Here is a tiny trained network, its code and every weight. The questions are about switching its units off for an input and a class, where a switched-off unit gives its printed mean instead of its output.

import numpy as np


def w(rows, s, z=0):
    codes = np.array(rows[::2]) - 128.0
    scale = np.full(codes.shape[1], s)
    scale[-1] = z or s
    return codes * scale


def norm(h):
    return h / np.sqrt((h * h).mean(-1, keepdims=True) + 1e-5)


def f(y):
    return np.maximum(y, 0)


def log_softmax(a):
    a = a - a.max(-1, keepdims=True)
    return a - np.log(np.exp(a).sum(-1, keepdims=True))


def net(x, mask):
    res = np.array(x, float).reshape(1, 3) / 4 @ E
    u = 0
    for l in range(4):
        y = f(norm(res) @ A[l][:, :-1].T + A[l][:, -1])
        res = res + np.where(mask[u : u + 5], y, B[l][:, -1]) @ B[l][:, :-1]
        u += 5
    return log_softmax(norm(res)[-1] @ U[:, :-1].T + U[:, -1])


A, B = {}, {}
E = w([
[91,98,58,115,140,125,74,175,174],'x0',
[188,67,107,156,207,131,25,84,159],'x1',
[172,162,99,124,111,10,135,237,106],'x2',
],0.011)
A[0] = w([
[61,136,163,123,96,243,186,66,118,125],'L0N1',
[68,117,127,123,112,239,113,57,135,25],'L0N2',
[42,105,25,122,124,202,30,152,170,185],'L0N3',
[77,113,114,126,136,250,82,62,149,2],'L0N4',
[124,106,121,130,111,111,135,113,132,88],'L0N5',
],0.018,0.0063)
B[0] = w([
[154,199,144,133,231,186,214,199,145,246],'L0N1',
[23,139,155,47,63,157,72,29,129,221],'L0N2',
[107,118,46,124,189,64,146,164,182,253],'L0N3',
[171,1,156,197,77,162,97,89,156,226],'L0N4',
[128,131,94,110,133,116,110,76,118,128],'L0N5',
],0.017,0.018)
A[1] = w([
[64,179,152,128,14,94,163,70,43,73],'L1N1',
[37,188,162,102,32,97,223,192,66,117],'L1N2',
[125,153,245,115,101,213,173,2,70,54],'L1N3',
[209,163,172,153,122,134,155,147,55,177],'L1N4',
[127,169,178,120,88,186,133,132,27,4],'L1N5',
],0.021,0.004)
B[1] = w([
[105,98,103,128,43,135,99,160,129,169],'L1N1',
[161,110,29,112,65,81,205,94,164,252],'L1N2',
[71,174,176,212,138,250,107,158,103,232],'L1N3',
[147,136,113,129,129,113,145,95,60,203],'L1N4',
[186,131,105,166,177,115,72,75,177,167],'L1N5',
],0.022,0.017)
A[2] = w([
[131,142,159,148,120,109,52,182,4,162],'L2N1',
[148,144,96,114,99,78,18,189,116,10],'L2N2',
[168,115,168,89,77,34,125,91,79,34],'L2N3',
[152,109,120,76,208,92,63,114,71,3],'L2N4',
[98,17,139,124,81,136,64,75,153,119],'L2N5',
],0.028,0.0025)
B[2] = w([
[79,201,151,52,180,52,52,101,99,176],'L2N1',
[192,87,145,194,157,73,102,153,142,194],'L2N2',
[163,109,111,1,70,188,109,155,122,202],'L2N3',
[170,109,139,130,193,189,98,211,132,190],'L2N4',
[113,169,128,78,134,95,154,20,175,251],'L2N5',
],0.022,0.014)
A[3] = w([
[148,217,222,141,117,87,180,144,77,86],'L3N1',
[115,63,251,163,57,215,115,122,137,2],'L3N2',
[172,77,101,135,84,50,120,143,103,60],'L3N3',
[69,156,161,70,160,150,177,231,138,156],'L3N4',
[46,130,120,163,126,99,87,137,54,80],'L3N5',
],0.028,0.0023)
B[3] = w([
[220,118,111,159,172,122,174,36,121,171],'L3N1',
[43,133,109,151,180,233,4,249,154,226],'L3N2',
[105,47,101,231,55,179,57,139,43,248],'L3N3',
[86,101,219,90,12,35,156,192,127,212],'L3N4',
[150,107,153,176,80,69,92,65,116,149],'L3N5',
],0.017,0.015)
U = w([
[86,97,119,84,161,97,121,9,218,168],'0',
[181,93,37,115,23,110,162,98,65,183],'1',
[48,164,186,174,170,244,96,130,153,128],'2',
[180,194,123,173,149,171,249,91,101,114],'3',
[179,124,159,38,129,116,68,162,74,111],'4',
[157,188,167,157,166,112,88,46,47,4],'5',
[164,60,70,191,178,78,83,182,146,201],'6',
[63,118,147,100,83,105,207,196,175,83],'7',
],0.016,0.0035)

Each question gives the input, the list of numbers given to net, and the class t.
The units are the neurons (one row each of A and B). Each row of codes is followed by its name. A weight is (code - 128) times the scale printed after its matrix; where a second scale follows, it is the last column's (A, B and U).
mask holds one flag per neuron, layer by layer. A switched-off neuron (its flag False) gives its mean, the last column of its row in B, instead of its output. The means were averaged over made-up inputs and are rounded, as every weight is.
A unit's drop is (log p(t) with every unit on - log p(t) with that unit switched off) / (log p(t) with every unit on - log p(t) with every unit switched off).
The circuit of an input: a set's keep is (log p(t) with only the set's units on - log p(t) with every unit switched off) / (log p(t) with every unit on - log p(t) with every unit switched off). Starting from the 12 units with the biggest drops (on a tie, the unit counted first), units are removed one at a time, each time the one whose removal leaves the highest keep (on an exact tie, the one counted first), for as long as the keep stays at least 0.8.
circuit, biggest first: the units of the circuit, biggest drop first
unit that matters most: the unit with the biggest drop
top k neurons: the k neurons with the biggest drops, biggest first
top k neurons in layer l: the k neurons of layer l with the biggest drops, biggest first
input [4,-3,2], class 6: circuit, biggest first	[L0N2]
input [-7,1,1], class 5: circuit, biggest first	[L0N3; L0N2; L1N4; L1N2]
input [4,-1,-1], class 0: circuit, biggest first	[L0N1; L2N5]
input [-1,4,-3], class 0: circuit, biggest first	[L2N5; L0N4]
input [6,-3,-1], class 6: top 3 neurons	[L0N3; L1N3; L0N1]
input [-4,5,3], class 4: top 2 neurons in layer 0	[L0N3; L0N2]
input [5,-5,-4], class 7: circuit, biggest first	[L0N1; L3N4]
input [-3,7,4], class 4: top 3 neurons	[L0N3; L0N2; L0N4]
input [-8,0,1], class 3: top 2 neurons in layer 0	[L0N2; L0N4]
input [4,-6,-4], class 7: circuit, biggest first	[L0N1; L3N4]
input [8,-2,-6], class 0: top 3 neurons	[L0N3; L0N4; L0N2]
input [-6,-7,2], class 3: top 2 neurons in layer 0	[L0N3; L0N1]
input [2,-1,1], class 6: top 4 neurons	[L0N1; L1N3; L1N2; L0N4]
input [8,7,-4], class 0: circuit, biggest first	[L2N5]
input [-4,2,8], class 1: top 2 neurons in layer 0	[L0N3; L0N4]
input [4,-2,-1], class 7: top 2 neurons	[L0N3; L1N2]
input [8,-6,-7], class 0: top 2 neurons	[L0N3; L0N2]
input [6,-5,6], class 1: top 2 neurons in layer 0	[L0N4; L0N3]
input [3,3,-5], class 0: top 2 neurons	[L0N3; L2N5]
input [2,-7,-2], class 3: unit that matters most	L0N3
input [0,2,6], class 4: top 3 neurons	[L0N2; L0N3; L1N2]
input [-3,7,1], class 4: top 4 neurons	[L0N4; L0N2; L0N3; L1N2]
input [8,-6,8], class 1: top 2 neurons	[L0N4; L1N2]
input [4,1,0], class 6: top 2 neurons	[L0N3; L0N1]
input [1,0,3], class 1: top 3 neurons	[L0N4; L0N3; L0N2]
input [-1,5,3], class 4: top 2 neurons	[L0N4; L0N3]
input [3,1,-1], class 0: top 2 neurons	[L2N5; L0N4]
input [3,-4,0], class 7: unit that matters most	L0N2
input [-8,7,2], class 5: top 2 neurons	[L0N3; L0N2]
